Here is a tiny trained network, its code and every weight. The questions are about switching its units off for an input and a target symbol, where a switched-off unit gives its printed mean instead of its output.

import numpy as np


def w(rows, s, z=0):
    codes = np.array(rows[::2]) - 128.0
    scale = np.full(codes.shape[1], s)
    scale[-1] = z or s
    return codes * scale


def f(y):
    return y / 2 * (1 + np.tanh(0.7978845608 * (y + 0.044715 * y**3)))


def softmax(a):
    e = np.exp(a - a.max(-1, keepdims=True))
    return e / e.sum(-1, keepdims=True)


def log_softmax(a):
    a = a - a.max(-1, keepdims=True)
    return a - np.log(np.exp(a).sum(-1, keepdims=True))


def net(x, mask):
    ids = ['αεηθμπσφ'.index(c) for c in x.split()]
    T = len(ids)
    res = E[ids] + P[:T]
    q, k, v = (res @ M[0].T for M in (Q, K, V))
    z = softmax(np.where(np.tri(T) > 0, q @ k.T / 3**0.5, -1e9)) @ v
    res = res + np.where(mask[0], z, O[0][:, -1]) @ O[0][:, :-1]
    y = f(res @ A[0][:, :-1].T + A[0][:, -1])
    res = res + np.where(mask[1:25], y, B[0][:, -1]) @ B[0][:, :-1]
    return log_softmax(res[-1] @ U[:, :-1].T + U[:, -1])


Q, K, V, O, A, B = {}, {}, {}, {}, {}, {}
E = w([
[114,85,140,177],'α',
[191,151,93,132],'ε',
[118,91,68,103],'η',
[109,105,232,174],'θ',
[31,36,158,112],'μ',
[81,94,185,98],'π',
[139,145,73,6],'σ',
[200,191,147,77],'φ',
],0.019)
P = w([
[40,189,91,144],'0',
[224,74,146,162],'1',
[178,95,151,167],'2',
[2,248,69,134],'3',
[105,175,116,136],'4',
[227,29,165,173],'5',
[120,153,115,155],'6',
],0.0079)
Q[0] = w([
[33,215,67,155],'H0',
[129,195,131,113],'H0',
[24,254,120,173],'H0',
],0.014)
K[0] = w([
[209,53,183,99],'H0',
[125,83,123,140],'H0',
[232,4,125,87],'H0',
],0.016)
V[0] = w([
[127,247,194,158],'H0',
[107,92,125,204],'H0',
[90,119,185,83],'H0',
],0.014)
O[0] = w([
[21,254,69,141,1],'H0',
[124,66,185,230,89],'H0',
[17,110,190,71,159],'H0',
],0.0082,0.0061)
A[0] = w([
[206,158,69,109,102],'N0',
[45,178,224,147,26],'N1',
[135,193,194,209,45],'N2',
[187,231,255,125,87],'N3',
[104,165,138,127,253],'N4',
[163,69,144,104,31],'N5',
[68,145,118,90,108],'N6',
[77,132,42,135,134],'N7',
[123,150,147,200,42],'N8',
[95,234,227,76,120],'N9',
[219,204,73,170,118],'N10',
[111,239,152,132,110],'N11',
[154,134,154,29,159],'N12',
[76,45,52,118,73],'N13',
[123,188,172,84,43],'N14',
[105,151,112,103,71],'N15',
[62,60,57,230,120],'N16',
[100,94,176,88,60],'N17',
[154,148,197,200,224],'N18',
[152,119,83,197,216],'N19',
[170,99,36,105,156],'N20',
[82,147,61,196,141],'N21',
[160,60,121,195,130],'N22',
[86,108,75,248,127],'N23',
],0.0098,0.0042)
B[0] = w([
[135,68,152,103,212],'N0',
[126,181,90,146,163],'N1',
[146,150,145,127,138],'N2',
[248,183,145,176,152],'N3',
[128,129,176,116,155],'N4',
[179,157,66,137,218],'N5',
[168,133,120,207,167],'N6',
[194,111,165,149,169],'N7',
[164,109,108,115,128],'N8',
[95,93,157,151,174],'N9',
[99,105,197,126,172],'N10',
[147,140,133,88,159],'N11',
[74,116,93,216,254],'N12',
[193,153,36,142,205],'N13',
[172,123,124,197,142],'N14',
[156,118,101,163,141],'N15',
[139,184,107,77,187],'N16',
[104,137,36,223,181],'N17',
[89,169,116,74,173],'N18',
[60,90,147,36,163],'N19',
[156,86,212,102,248],'N20',
[186,163,158,95,152],'N21',
[91,161,108,67,224],'N22',
[89,122,135,68,156],'N23',
],0.015,0.0085)
U = w([
[89,187,161,100,196],'α',
[100,133,234,122,114],'ε',
[239,110,96,83,155],'η',
[115,255,181,163,163],'θ',
[147,189,64,164,82],'μ',
[55,171,161,204,220],'π',
[143,31,158,220,93],'σ',
[203,176,210,191,5],'φ',
],0.0053,0.0029)

Each question gives the input, a string of symbols that net reads in full, and the target symbol t.
The units are the heads (3 rows each of Q, K, V and O) and the neurons (one row each of A and B). Each row of codes is followed by its name. A weight is (code - 128) times the scale printed after its matrix; where a second scale follows, it is the last column's (O, A, B and U).
mask holds one flag per unit, heads first, then neurons. A switched-off unit (its flag False) gives its mean, the last column of its rows in O or B, instead of its output. The means were averaged over made-up inputs and are rounded, as every weight is.
A unit's drop is (log p(t) with every unit on - log p(t) with that unit switched off) / (log p(t) with every unit on - log p(t) with every unit switched off).
The circuit of an input: a set's keep is (log p(t) with only the set's units on - log p(t) with every unit switched off) / (log p(t) with every unit on - log p(t) with every unit switched off). Starting from the 12 units with the biggest drops (on a tie, the unit counted first), units are removed one at a time, each time the one whose removal leaves the highest keep (on an exact tie, the one counted first), for as long as the keep stays at least 0.8.
units of the circuit, in order: the units of the circuit, biggest drop first
most important unit: the unit with the biggest drop
top k neurons: the k neurons with the biggest drops, biggest first
drop when u is switched off: that unit's drop, to one decimal
input σ η η α, target η: units of the circuit, in order	[H0; N12]
input σ σ σ μ φ, target σ: units of the circuit, in order	[N12; H0; N9; N22]
input η η η φ, target φ: top 2 neurons	[N3; N10]
input η σ σ μ η, target σ: units of the circuit, in order	[H0; N12; N16; N22]
input σ η η μ η π, target μ: top 3 neurons	[N17; N5; N20]
input μ φ α α, target φ: units of the circuit, in order	[H0; N7; N6; N21]
input η η σ θ η φ, target θ: units of the circuit, in order	[H0]
input α θ θ φ σ η φ, target φ: units of the circuit, in order	[N3; N22]
input α μ σ ε σ φ, target ε: units of the circuit, in order	[H0; N10; N0]
input α φ η η η θ, target η: units of the circuit, in order	[H0; N12]
input α η α μ φ α, target μ: top 3 neurons	[N17; N20; N5]
input η φ η θ, target θ: top 2 neurons	[N1; N20]
input π η ε θ, target η: top 3 neurons	[N12; N3; N5]
input μ ε μ, target μ: most important unit	N17
input μ η η α, target α: top 4 neurons	[N22; N18; N19; N13]
input α φ σ φ η μ, target φ: top 3 neurons	[N7; N6; N21]
input η σ α σ ε, target ε: top 2 neurons	[N10; N13]
input σ φ η σ, target φ: top 2 neurons	[N7; N11]
input σ μ μ η α μ π, target π: top 3 neurons	[N17; N13; N20]
input θ π θ π μ, target μ: most important unit	N13
input φ η α, target φ: drop when N18 is switched off	0.2
